What each symbol does to the items:
tm + jt
tm @ gh
hj + nt
hj @ tl
td + tp
td @ td
sj + hm
sj @ zb
jg + hs
jg @ gq
tb + hj
tb @ ph
nz + fz
nz @ rg
qf + bc
qf @ jt
mt + bf
mt @ nj
rm + jg
rm @ td
zm + nr
zm @ sz
ml + tm
ml @ bb
qs + nj
qs @ pz
tq + jp
tq @ pj
fs + pj
fs @ bq
cd + gn
cd @ nl
rt + fq
rt @ bc
mn + gp
mn @ dm
rc + rj
rc @ bm
ch + zj
ch @ lp
mp + cg
mp @ cm
hp + mb
hp @ ph
bb + qj
bb @ mt
jt + rn
jt @ cq
zh + mt
zh @ jg
zj + mp
zj @ qp
ph + lp
ph @ pn
tl + rc
tl @ cg
mb + qg
mb @ mn
bm + td
bm @ ph
pz + fz
pz @ cd
gn + gq
gn @ lz
lf + zl
lf @ lp
hq + bb
hq @ hg
lz + md
lz @ dp
pc + cd
pc @ nr
dp + zm
dp @ rm
dm + gr
dm @ rj
jm + hl
jm @ lp
zb + hp
zb @ tr
bc + qp
bc @ rn
mr + rd
mr @ lt
ht + pz
ht @ pc
qj + cq
qj @ bf
sz + hb
sz @ gb
gp + md
gp @ gr
gb + ht
gb @ hm
hb + zh
hb @ rm
nt + dm
nt @ zh
nl + lz
nl @ zh
rd + pj
rd @ gh
md + pc
md @ zm
bq + lz
bq @ gq
rn + lt
rn @ nz
rj + tb
rj @ jm
jc + fc
jc @ ch
gh + qf
gh @ tm
fq + rt
fq @ mr
hg + hg
hg @ lg
qp + cm
qp @ zj
bh + pn
bh @ lt
gm + nb
gm @ nt
nj + fs
nj @ fs
gr + tr
gr @ tb
cg + zq
cg @ pf
lp + qp
lp @ zq
mm + dm
mm @ zl
lg + hb
lg @ lt
fz + bq
fz @ gn
hs + sz
hs @ nb
cq + nj
cq @ hq
pj + rt
pj @ fc
tr + mp
tr @ hj
pn + lp
pn @ cg
jp + tq
jp @ rd
hl + tl
hl @ gp
zc + pj
zc @ qs
hm + td
hm @ hp
fc + mm
fc @ lf
tp + nb
tp @ dm
lt + gh
lt @ ml
qg + sj
qg @ gp
nr + nl
nr @ nr
fm + bc
fm @ fc
zq + fm
zq @ jc
pf + jc
pf @ jp
gq + ht
gq @ md
nb + gb
nb @ sj
cm + ph
cm @ bh
rg + lt
rg @ zc
zl + mm
zl @ tm
bf + zl
bf @ fs

The rows follow the links: the fewer symbols apart two items are, the more alike their rows tend to be.

Known rows, each with its item:
[ 105  -74   72  -77 -137  -11  -84  -43   10  226   45  -69 -162 -152  141   93   99 -123  235   -3 -134  230  203    7  -12  114  -16  -35  -99  -81  -74   14   56  115  -52   32  100 -206  108 -139  199   64  144   47   -6   44   58    9  174   -9]
item: hp
[ -60   52   69   81  -14   40 -168   -6  -19 -240   30   77   73  -29   45  -67  202   -6   28  -42  216 -176  -63   17   26 -124 -113    2   46  -10  -10  -71  -15   17 -255 -111 -176 -157   -9   83 -174  106  -80 -103 -157 -105 -171  263   53  182]
item: tm
[  57 -121    1  -72   45   66  101  -75  -25  -96    3  177  100  129    7   91 -286   12 -218    1  -32  -29 -115  -72  147 -109  230  -81  122  127  -47   11  174   78   95  124   61  194 -138    9  186    5 -194   57  -58   79   90  -36  -36  -24]
item: bq
[  82   10  -66  -44  118   25   35   30   59  -94    6  115   64  -31   99    0 -299   39 -279   26  -88  -94 -104  -71   94 -147  156    3  139  118 -153   27  248   57   46   84   29  178 -115 -130  132 -107 -189  -13 -187   51  128    0 -118  -75]
item: cd
[ -38  -93  -49  -56  -11 -117  107  -27  107 -167 -107 -133 -283 -118  -27  -19   96  167    6  102   49 -185    1  -87   13  -27    9  -29   89    3   -4 -202 -172  -41   62   26 -309 -156  -25   71 -146  115  155  -57  -63  -40  -47  239 -104  -65]
item: fc
[ 104  105 -130  -54  179   46   24  111  121  -47   -2   34   48 -120   35  -75 -270   86 -191    5  -45 -168  -57  -89   76 -111   76  101  117   51 -223   65  243   24  -11   37  -30   70  -82 -170   90 -136  -93  -65 -245   34  180   52 -156 -126]
item: pc
[  89  -28  -52  -36   42  -19   96   31   53  -81   -7   59   46   10   45  -14 -309  -25 -274   33  -67  -48 -119  -56  102  -82  180   13  170  102 -131   56  287  174    4  171  115   95  -57 -145  182  -24 -131  -23 -145   91  149  -13  -14  -39]
item: ht
[ 138  163   -2  -48   33  -52   47 -197 -105    6   55   77  209    7   43   12  226   36 -164   13   18   61  -10  159 -128  142  -19  -17 -250  -42  107  -36  -50  -68   69   41   46  288  -34    0 -218   -9  -89  248  109  -71  -81 -145  -64  108]
item: rc
[ 168  -24   54 -104  -71   65 -149  -40   52  201   59  -40 -118 -200   66  173   95    3  273  -47  -63   61  284  -41  -27   96   23   10 -141  -86 -178   67   50   74  -67  -49   26 -190   39 -196  102   18  123   33 -103   23  111  147   91  -53]
item: qg
[-115   32  145   83  -34   97 -204   38  -84 -161   27  169   99   55  107  -17  115  -55   33  -50  141  -79  -80   69   80 -134 -110 -104   81   10    5  -53   10  -27 -270 -128  -89 -153  -23  125  -73   41  -91 -117 -111 -119 -210  144  116  218]
item: jt
[  95  -39   65  -57 -149  -13  -84  -19    0  185   44  -93 -118  -96   28  115   58 -135  222  -54 -104  196  207  -29  -50  117   45   42  -98  -98 -117   67   20  167 -114   42  126 -211  128 -192  139  127  124  -48  -29   52   71   57  215    6]
item: sj
[-117  168 -164  156   71  -24  101   98  -18   33  -40 -161  159  161 -243 -237 -163  -77  -60  -99   32   23 -147    4  -99    9 -123  261   41   13   73  202  -27  -32 -160   -5  155  -40  127    1  -42  -57  -49 -186    1   31  -17 -124   95   -2]
item: hb
[  42  108   18   27  -46 -145  106 -124 -150   -2    9  -15  174   79   84  -61  177 -117 -231   57  -19  186 -110  186  -89  174  -25  -18 -169  -75  157  -52   20   57  -13  119  148  173   85    5 -147   72  -52  147  174  -20  -89 -180  115  138]
item: bm
[-139   69  183   75  -72  -78 -123  298   -4 -112  -87   64 -147 -144  157  -16  102  -72   47  -17  -31  -87  -30  167   43 -121 -109 -221  130  -17   74 -139   10  -32   17  -90  -21  -54  108   88  -76    6  267  -99  204  -67  -37    1  -44   54]
item: bc
[-107 -101    8  193  -43   25 -101 -112  161  -82  119  -52  -90   73 -206   54   -7   59   40  106   72  -76   12 -116 -180  -91  177  121   35   87 -109  -90 -142   43  311   42  -71  161 -126   41  -25    6   -6   39   11   -4  115  188 -233    2]
item: tq
[ -75 -184  -89 -183   59  181   72 -127 -111   76  -56   34   63  171 -165  126  -95  108  192 -152   73  -26   57 -153  125    7    2  -51   38   47  160  112 -124  -89 -118  -75  -44 -144 -144  173  119   64 -184  -78  -36   23 -160  -32  124  -63]
item: qj
[  27 -109   19  -35   23   19   37  -64  -32  -64   40  191   61  104   54  112 -267  -23 -228   26  -60   20 -113  -23  144 -130  212  -99  145   96  -62  -11  235  138   85  144  107  185 -124  -29  206  -31 -199   88  -61   73   80  -52   -6   36]
item: pz
[ -73 -161  -24  175  -91 -100   18 -112  210  -22   46 -143 -274    1  -24  -97   62   60    1  234  -15  -19  -38  -95  -97  -46   36   59   45   68  -25 -166 -156  -24  259   47 -142   97  -49   29    4  -59   33   96  -23  -27   66  159 -206  -79]
item: pf
[ -48 -240   21 -191   24  117  122 -136 -127   35  -13  116   43  224 -159  217 -171   69   20  -77   31   20   35 -133  120  -13  172 -128   76   85  129   37  -27   -9   62   41   42   52 -175  191  164   95 -169    9   74   79  -56  -72   42  -62]
item: nj

Each walk starts at a row. The symbols on each line, taken left to right, move it on to the next item.
Each answer is a row, close to the row of the item it stands for.
---
[ -88   95  147  182  -41   61 -276   70    9 -196   43   78   80  -25   73  -72  189  -73   23  -46  182 -120  -75   58  -32 -148  -67    3   51   35  -63  -97   -5   17 -145 -117 -122  -38   24   60 -193   23  -25 -112  -86 -121 -125  260   13  225]
+ @ + @ + @ -> [  59   -3   -2  -48   78   16   48   -7   36 -120   31  154   84   15   76   -8 -276   -4 -320   48  -68  -80 -148  -52  105 -136  158  -49  159  119 -114    5  276   94   49  116   49  189 -126  -73  169  -91 -192   22 -131   56  139    5  -83  -28]
@ @ @ + + -> [ -60  117 -136   68   17 -130  175  120   -1  -50  -80 -222   95  101 -213  -86 -160 -121  -87  -93    6   38 -105   -1  -72   42   -2  221   53   -8   15  119    3   87 -140  137  148 -115  198  -69  -81  103   85 -189   52   68   26  -44  210    3]
---
[  30  -38  -58 -132   48  -15   57  -94    9 -180  -78  -30  -78  -76  -32   31  120  157   35  -19  159 -202  -13  -75   67   18  -59   12   32  -10    3  -97 -110  -70 -181  -18 -298 -218  -51  117 -240  199  -31  -53 -164  -71 -164  241   54   51]
+ + + + @ @ @ + + -> [ -61  -51    7   28  -35 -170   73  123  104 -123 -114 -137 -345 -152  113 -104   83  112    3  129  -17 -132  -25  -14   80  -59  -92 -114  135  -34   41 -191 -115  -48   52    2 -232 -142   64   81  -97   44  209  -78   34  -38  -27   97  -88  -73]
+ + @ + + @ + + + -> [  56   12  -38 -148   52  -49   74 -104   46 -176  -58  -75  -98 -109  -38   36  180  181   49    0  151 -186   44  -75   45   39  -39   16  -21  -25  -39  -81 -166  -66 -114    1 -302 -187  -51   78 -211  166   47  -31 -155  -56 -135  233    2   12]
---
[ -36  136 -177   30   83  -97  216   90   -7  -97  -93 -106  165  147 -242 -145 -254  -57 -196  -61   65  -34 -192  -36  -56   32   33  231   99   23   36  168   48   37 -102  145  136   11  112  -49  -56   55    6 -146   13   65   39  -84  122  -57]
+ + + + @ + + -> [ -34  160 -171   83   44  -96  126  161   38  -22  -81 -232   82   92 -192 -179 -186 -101  -93  -68   16   -8 -111  -30  -82   28  -36  267   85  -31    2  160   -1   57 -158   69  147 -112  165  -86  -77   23   73 -210  -20   73   62  -56  117  -54]
@ + @ + + @ -> [  82   82 -130  -51  152   33   96   53   80 -113  -18   66  110   21    1  -47 -300   77 -273   12  -40 -139 -139  -60   71 -101  116  103  141   83 -167   83  218   27   24   92   26  146  -63  -91   95 -101 -121  -56 -170   56  148   -9 -103 -125]
---
[ -50 -132  -31    1  -98 -214  156   99   50   19  -92 -135 -385 -130  185 -169    9   34  -23  220 -159   52  -66   23  109    0 -158 -149  104  -17  124 -186  -47  -38   67   21 -106 -100   70   24  106  -43  159   18   20    2  -24  -80  -34 -122]
@ + @ + @ @ + @ -> [   4 -118   -9   85 -119 -211   84  -65   92   86   -6 -127 -325  -75  209 -161  127   44  -82  278 -157  101  -63   61   21   90 -114  -84  -15  -16   88 -205  -97  -67  197   26  -96  100    3   11   13 -108   28  150   36  -31   -4  -75 -163  -66]
+ + + @ + @ @ @ + -> [ -62 -202 -104 -250   84  126  176 -169  -92  -24  -64   33    4  185 -190  154  -98  160  104  -70  105  -87   28 -150  130    1   89  -58   35   50  117   18 -158  -65  -51    7 -120 -139 -150  221   38  152 -143  -33  -31   18 -125   26   65  -45]
---
[ 193  109    5 -133   77  -45   34 -158  -31   76   21   54   43 -161  156  -38  285  133  -91   72    5    1   45  146  -50  175 -121  -49 -243  -95   21  -85  -55 -149   80  -59 -124  147  -47  -31 -218  -63  -18  223    5  -78  -53  -60 -129  -16]
+ + + + @ @ @ -> [ -37 -108  -49   28 -102 -201  107    7  105  -11  -76 -164 -379 -142  150 -172   75   90  -33  238  -94  -28  -83  -14   43   18  -98  -88   77   -5   78 -237 -116  -68   92   18 -193  -83   30   50   24  -26  136   17  -31  -27  -40   28  -82  -91]
@ @ @ + @ + @ + -> [  89  -41   54  -23 -139 -164   78  -29  -85  177    0  -12 -161  -39  276  -91  176  -93  -36  138 -188  216  -31  197   35  130 -143 -163  -98  -94  134 -102   -5   28   36   22   79   32  115  -47   64  -54   72  168  141  -15  -37 -212   89   55]
---
[ -55 -214   61  -54   -3   73   44 -144  -90  -33   31  192   98  194  -18  199 -186   -2 -119   19  -48   33  -18  -44  117 -106  221 -180  101  102   50  -40  101  110  150  126  101  181 -172   96  202   46 -171  117   93   97   17  -88   18   31]
@ @ @ + @ @ @ -> [ -14   73  -36   87  -90 -164  123  -13 -133  -63   -7 -134  122  128 -110  -51   31 -180 -143  -40    4  180 -117  118  -78  139   17   98  -48  -67  104   50    5  165 -132  177  208   -5  189  -50  -78  170   21  -20  159   56  -33 -103  257  145]
@ + + + @ -> [  65  -20   37   -6 -156  -80   15   -6  -41  149   11 -154  -66   -9  -27   57   24 -200   95   -7  -79  259   71    0  -45  110   55   43  -49  -74  -42   46   63  211 -114  135  201 -183  188 -129  131  170  112  -46   33   85   57   -1  289   48]
---
[ 207  164   43 -164   49   67  -71 -135  -36  153   70   45   79 -203   71  132  258   91  117   -9   -8   25  220   57  -63  189  -61   21 -297  -97 -114   43  -24  -96   39  -82  -48   25  -16 -113 -122  -28   44  171  -32  -45   27    6  -47    8]
+ + + + + + @ + -> [-173   53  170  275  -93   82 -302  114  -45 -105   73  131  138   64  105 -114  101 -183   21  -80   91   53 -100  135  -48 -186 -105  -78   55   38   37   -3   64   24 -103 -139  118   50   23   83  -38  -67  -80  -62   40  -93  -81   42   25  207]
@ + + + + @ @ -> [-109 -148  -90  -88   40  205   10 -102 -114  127  -19   27  114  223 -153   30  -88   80  233 -158  103   18   22 -120  100    2  -43   14   39   13  136  153 -109 -129 -173 -134    1 -134 -107  192  136   -6 -185  -95  -76   34 -191  -52   91  -40]
